Below are the code and all the weights of a small trained network. Each question names an input and a class and asks about switching units off, where a switched-off unit gives its printed mean instead of its output.

import numpy as np


def w(rows, s, z=0):
    codes = np.array(rows[::2]) - 128.0
    scale = np.full(codes.shape[1], s)
    scale[-1] = z or s
    return codes * scale


def norm(h):
    return h / np.sqrt((h * h).mean(-1, keepdims=True) + 1e-5)


def f(y):
    return y / 2 * (1 + np.tanh(0.7978845608 * (y + 0.044715 * y**3)))


def log_softmax(a):
    a = a - a.max(-1, keepdims=True)
    return a - np.log(np.exp(a).sum(-1, keepdims=True))


def net(x, mask):
    res = np.array(x, float).reshape(1, 2) / 4 @ E
    u = 0
    for l in range(2):
        y = f(norm(res) @ A[l][:, :-1].T + A[l][:, -1])
        res = res + np.where(mask[u : u + 11], y, B[l][:, -1]) @ B[l][:, :-1]
        u += 11
    return log_softmax(norm(res)[-1] @ U[:, :-1].T + U[:, -1])


A, B = {}, {}
E = w([
[100,126,1],'x0',
[174,190,90],'x1',
],0.0027)
A[0] = w([
[152,179,137,111],'0.n0',
[195,91,51,45],'0.n1',
[156,112,124,81],'0.n2',
[102,147,33,36],'0.n3',
[117,91,117,180],'0.n4',
[131,183,128,136],'0.n5',
[79,92,135,134],'0.n6',
[154,122,186,80],'0.n7',
[165,254,149,2],'0.n8',
[209,142,120,91],'0.n9',
[66,117,50,133],'0.n10',
],0.0089,0.0016)
B[0] = w([
[227,89,87,160],'0.n0',
[45,185,143,182],'0.n1',
[80,146,132,116],'0.n2',
[2,204,130,253],'0.n3',
[157,33,129,158],'0.n4',
[214,130,108,155],'0.n5',
[139,29,41,171],'0.n6',
[140,191,161,191],'0.n7',
[197,76,44,230],'0.n8',
[232,142,38,166],'0.n9',
[165,147,205,255],'0.n10',
],0.0035,0.0028)
A[1] = w([
[196,103,189,147],'1.n0',
[103,64,113,89],'1.n1',
[141,95,156,117],'1.n2',
[100,254,132,120],'1.n3',
[151,143,189,174],'1.n4',
[180,88,118,123],'1.n5',
[95,140,161,86],'1.n6',
[98,69,120,84],'1.n7',
[16,227,52,4],'1.n8',
[37,169,154,159],'1.n9',
[151,157,118,119],'1.n10',
],0.0083,0.0019)
B[1] = w([
[63,146,128,195],'1.n0',
[198,95,184,146],'1.n1',
[152,149,132,144],'1.n2',
[130,1,126,205],'1.n3',
[56,217,137,167],'1.n4',
[59,118,160,152],'1.n5',
[166,123,103,139],'1.n6',
[216,64,190,146],'1.n7',
[23,114,58,254],'1.n8',
[131,174,57,211],'1.n9',
[91,95,141,136],'1.n10',
],0.005,0.0038)
U = w([
[34,222,229,215],'0',
[8,130,26,230],'1',
[129,116,129,5],'2',
[130,114,128,4],'3',
[245,144,48,215],'4',
[131,112,128,2],'5',
[190,23,206,207],'6',
],0.012,0.0061)

Each question gives the input, the list of numbers given to net, and the class t.
The units are the neurons (one row each of A and B). Each row of codes is followed by its name. A weight is (code - 128) times the scale printed after its matrix; where a second scale follows, it is the last column's (A, B and U).
mask holds one flag per neuron, layer by layer. A switched-off neuron (its flag False) gives its mean, the last column of its row in B, instead of its output. The means were averaged over made-up inputs and are rounded, as every weight is.
A unit's drop is (log p(t) with every unit on - log p(t) with that unit switched off) / (log p(t) with every unit on - log p(t) with every unit switched off).
The circuit of an input: a set's keep is (log p(t) with only the set's units on - log p(t) with every unit switched off) / (log p(t) with every unit on - log p(t) with every unit switched off). Starting from the 12 units with the biggest drops (on a tie, the unit counted first), units are removed one at a time, each time the one whose removal leaves the highest keep (on an exact tie, the one counted first), for as long as the keep stays at least 0.8.
units of the circuit, in order: the units of the circuit, biggest drop first
k most important neurons: the k neurons with the biggest drops, biggest first
top k neurons in layer l: the k neurons of layer l with the biggest drops, biggest first
drop of u: that unit's drop, to one decimal
input [-3,-7], class 6: units of the circuit, in order -> (1.n8)
input [-6,6], class 4: top 2 neurons in layer 0 -> (0.n8; 0.n9)
input [0,1], class 4: units of the circuit, in order -> (1.n8; 0.n8)
input [-2,-2], class 0: 2 most important neurons -> (0.n3; 1.n8)
input [-1,-1], class 0: 3 most important neurons -> (0.n3; 0.n7; 0.n1)
input [-3,-3], class 0: 2 most important neurons -> (1.n8; 0.n3)
input [6,-8], class 6: units of the circuit, in order -> (1.n7; 0.n10; 1.n1)
input [-3,-4], class 0: units of the circuit, in order -> (1.n3; 1.n8)
input [3,-4], class 6: 3 most important neurons -> (0.n6; 0.n4; 0.n10)
input [-3,1], class 0: 2 most important neurons -> (1.n8; 1.n9)
input [-2,0], class 0: 2 most important neurons -> (0.n3; 1.n8)
input [-2,-3], class 0: top 2 neurons in layer 1 -> (1.n3; 1.n4)
input [-2,-8], class 6: top 2 neurons in layer 0 -> (0.n6; 0.n10)
input [5,-7], class 6: top 3 neurons in layer 0 -> (0.n4; 0.n10; 0.n6)
input [-4,5], class 4: most important neuron -> (0.n8)
input [-2,-1], class 0: 3 most important neurons -> (0.n3; 1.n8; 0.n1)
input [1,-8], class 6: drop of 1.n10 -> 0.0
input [-3,-2], class 0: drop of 0.n3 -> 0.3
input [-1,1], class 4: drop of 1.n8 -> 0.1
input [0,6], class 4: top neuron in layer 1 -> (1.n8)
